Below are the code and all the weights of a small trained network. Each question names an input and a target symbol and asks about switching units off, where a switched-off unit gives its printed mean instead of its output.

import numpy as np


def w(rows, s, z=0):
    codes = np.array(rows[::2]) - 128.0
    scale = np.full(codes.shape[1], s)
    scale[-1] = z or s
    return codes * scale


def f(y):
    return y / 2 * (1 + np.tanh(0.7978845608 * (y + 0.044715 * y**3)))


def softmax(a):
    e = np.exp(a - a.max(-1, keepdims=True))
    return e / e.sum(-1, keepdims=True)


def log_softmax(a):
    a = a - a.max(-1, keepdims=True)
    return a - np.log(np.exp(a).sum(-1, keepdims=True))


def net(x, mask):
    ids = ['γζλξπτφ'.index(c) for c in x.split()]
    T = len(ids)
    res = E[ids] + P[:T]
    u = 0
    for l in range(2):
        q, k, v = (res @ M[l].T for M in (Q, K, V))
        z = softmax(np.where(np.tri(T) > 0, q @ k.T / 2**0.5, -1e9)) @ v
        res = res + np.where(mask[u], z, O[l][:, -1]) @ O[l][:, :-1]
        u += 1
        y = f(res @ A[l][:, :-1].T + A[l][:, -1])
        res = res + np.where(mask[u : u + 12], y, B[l][:, -1]) @ B[l][:, :-1]
        u += 12
    return log_softmax(res[-1] @ U[:, :-1].T + U[:, -1])


Q, K, V, O, A, B = {}, {}, {}, {}, {}, {}
E = w([
[149,123,129],'γ',
[165,157,34],'ζ',
[135,128,104],'λ',
[133,125,112],'ξ',
[135,151,92],'π',
[150,7,190],'τ',
[111,106,88],'φ',
],0.018)
P = w([
[123,147,185],'0',
[98,134,110],'1',
[188,101,88],'2',
[189,161,249],'3',
[75,128,113],'4',
[178,63,123],'5',
[218,208,190],'6',
[93,119,121],'7',
[182,83,99],'8',
[141,202,184],'9',
],0.013)
Q[0] = w([
[243,136,131],'0.h1',
[151,162,255],'0.h1',
],0.0092)
K[0] = w([
[1,89,35],'0.h1',
[82,156,168],'0.h1',
],0.0081)
V[0] = w([
[2,65,161],'0.h1',
[13,62,56],'0.h1',
],0.008)
O[0] = w([
[110,112,115,121],'0.h1',
[4,143,121,255],'0.h1',
],0.013,0.0019)
A[0] = w([
[201,22,179,255],'0.n1',
[161,254,150,78],'0.n2',
[102,80,51,68],'0.n3',
[98,102,138,135],'0.n4',
[219,166,205,96],'0.n5',
[58,197,178,232],'0.n6',
[84,51,35,68],'0.n7',
[158,52,40,46],'0.n8',
[176,29,189,68],'0.n9',
[118,148,56,209],'0.n10',
[41,37,117,131],'0.n11',
[95,107,53,176],'0.n12',
],0.0091,0.003)
B[0] = w([
[105,180,130,255],'0.n1',
[169,89,160,147],'0.n2',
[184,130,73,169],'0.n3',
[133,179,128,145],'0.n4',
[129,53,79,147],'0.n5',
[77,29,175,158],'0.n6',
[255,107,37,201],'0.n7',
[179,117,154,181],'0.n8',
[161,161,114,200],'0.n9',
[55,83,119,188],'0.n10',
[148,47,143,213],'0.n11',
[109,110,144,190],'0.n12',
],0.0073,0.0062)
Q[1] = w([
[1,159,83],'1.h1',
[184,145,98],'1.h1',
],0.0062)
K[1] = w([
[200,92,131],'1.h1',
[102,22,253],'1.h1',
],0.0047)
V[1] = w([
[212,33,106],'1.h1',
[123,178,2],'1.h1',
],0.0069)
O[1] = w([
[167,112,192,255],'1.h1',
[111,25,1,126],'1.h1',
],0.0092,0.006)
A[1] = w([
[94,132,114,120],'1.n1',
[79,141,68,84],'1.n2',
[112,81,75,101],'1.n3',
[121,205,214,97],'1.n4',
[208,173,71,211],'1.n5',
[203,231,125,143],'1.n6',
[162,155,117,117],'1.n7',
[85,120,17,24],'1.n8',
[87,205,88,173],'1.n9',
[188,127,133,129],'1.n10',
[2,133,237,172],'1.n11',
[117,150,173,1],'1.n12',
],0.0092,0.0026)
B[1] = w([
[117,125,112,112],'1.n1',
[102,197,129,128],'1.n2',
[188,210,166,213],'1.n3',
[103,206,2,178],'1.n4',
[83,103,167,251],'1.n5',
[73,91,245,159],'1.n6',
[130,39,118,134],'1.n7',
[185,154,179,198],'1.n8',
[92,212,136,107],'1.n9',
[98,113,211,210],'1.n10',
[56,173,32,254],'1.n11',
[134,135,122,121],'1.n12',
],0.0059,0.004)
U = w([
[16,42,103,216],'γ',
[219,198,80,142],'ζ',
[158,114,113,2],'λ',
[161,137,116,76],'ξ',
[167,225,148,232],'π',
[164,93,217,71],'τ',
[234,2,43,200],'φ',
],0.0069,0.0024)

Each question gives the input, a string of symbols that net reads in full, and the target symbol t.
The units are the heads (2 rows each of Q, K, V and O) and the neurons (one row each of A and B). Each row of codes is followed by its name. A weight is (code - 128) times the scale printed after its matrix; where a second scale follows, it is the last column's (O, A, B and U).
mask holds one flag per unit, layer by layer, with each layer's heads first. A switched-off unit (its flag False) gives its mean, the last column of its rows in O or B, instead of its output. The means were averaged over made-up inputs and are rounded, as every weight is.
A unit's drop is (log p(t) with every unit on - log p(t) with that unit switched off) / (log p(t) with every unit on - log p(t) with every unit switched off).
The circuit of an input: a set's keep is (log p(t) with only the set's units on - log p(t) with every unit switched off) / (log p(t) with every unit on - log p(t) with every unit switched off). Starting from the 12 units with the biggest drops (on a tie, the unit counted first), units are removed one at a time, each time the one whose removal leaves the highest keep (on an exact tie, the one counted first), for as long as the keep stays at least 0.8.
circuit, biggest first: the units of the circuit, biggest drop first
most important unit: the unit with the biggest drop
k most important neurons: the k neurons with the biggest drops, biggest first
k most important neurons of layer l: the k neurons of layer l with the biggest drops, biggest first
drop of u: that unit's drop, to one decimal
input γ φ φ π, target γ: circuit, biggest first	0.h1, 0.n6, 0.n7, 1.n11
input γ ζ λ ζ, target φ: circuit, biggest first	0.n5, 1.h1
input τ λ ζ, target τ: circuit, biggest first	1.n6, 1.h1
input τ τ ζ, target τ: most important unit	1.h1
input φ γ φ φ φ, target φ: circuit, biggest first	0.n7, 0.n11
input τ ξ τ, target τ: 2 most important neurons	0.n1, 1.n10
input τ ζ τ, target τ: 2 most important neurons	0.n1, 0.n7
input ξ φ τ φ, target γ: 3 most important neurons of layer 1	1.n11, 1.n3, 1.n8
input ζ φ τ ζ, target γ: 2 most important neurons	0.n7, 0.n6
input φ τ π τ, target π: 4 most important neurons	0.n1, 0.n9, 1.n4, 0.n7
input ξ τ φ φ φ φ λ, target γ: 3 most important neurons	0.n6, 0.n7, 1.n11
input φ φ τ τ φ, target τ: 2 most important neurons of layer 0	0.n11, 0.n6
input φ τ φ τ, target π: 3 most important neurons	0.n1, 0.n9, 1.n4
input φ φ γ τ, target γ: 2 most important neurons of layer 1	1.n11, 1.n3
input λ ζ ζ φ φ, target φ: most important neuron	0.n1
input ζ φ φ τ, target γ: 2 most important neurons	1.n11, 0.n7
input φ τ ξ φ φ φ ξ, target γ: drop of 0.n7	0.1
input γ φ ξ τ φ φ γ, target γ: drop of 0.h1	0.7
input λ φ φ φ, target γ: drop of 1.n3	0.1
input φ φ τ γ, target γ: drop of 1.n11	0.2
input φ φ φ τ φ, target τ: most important neuron	1.n6
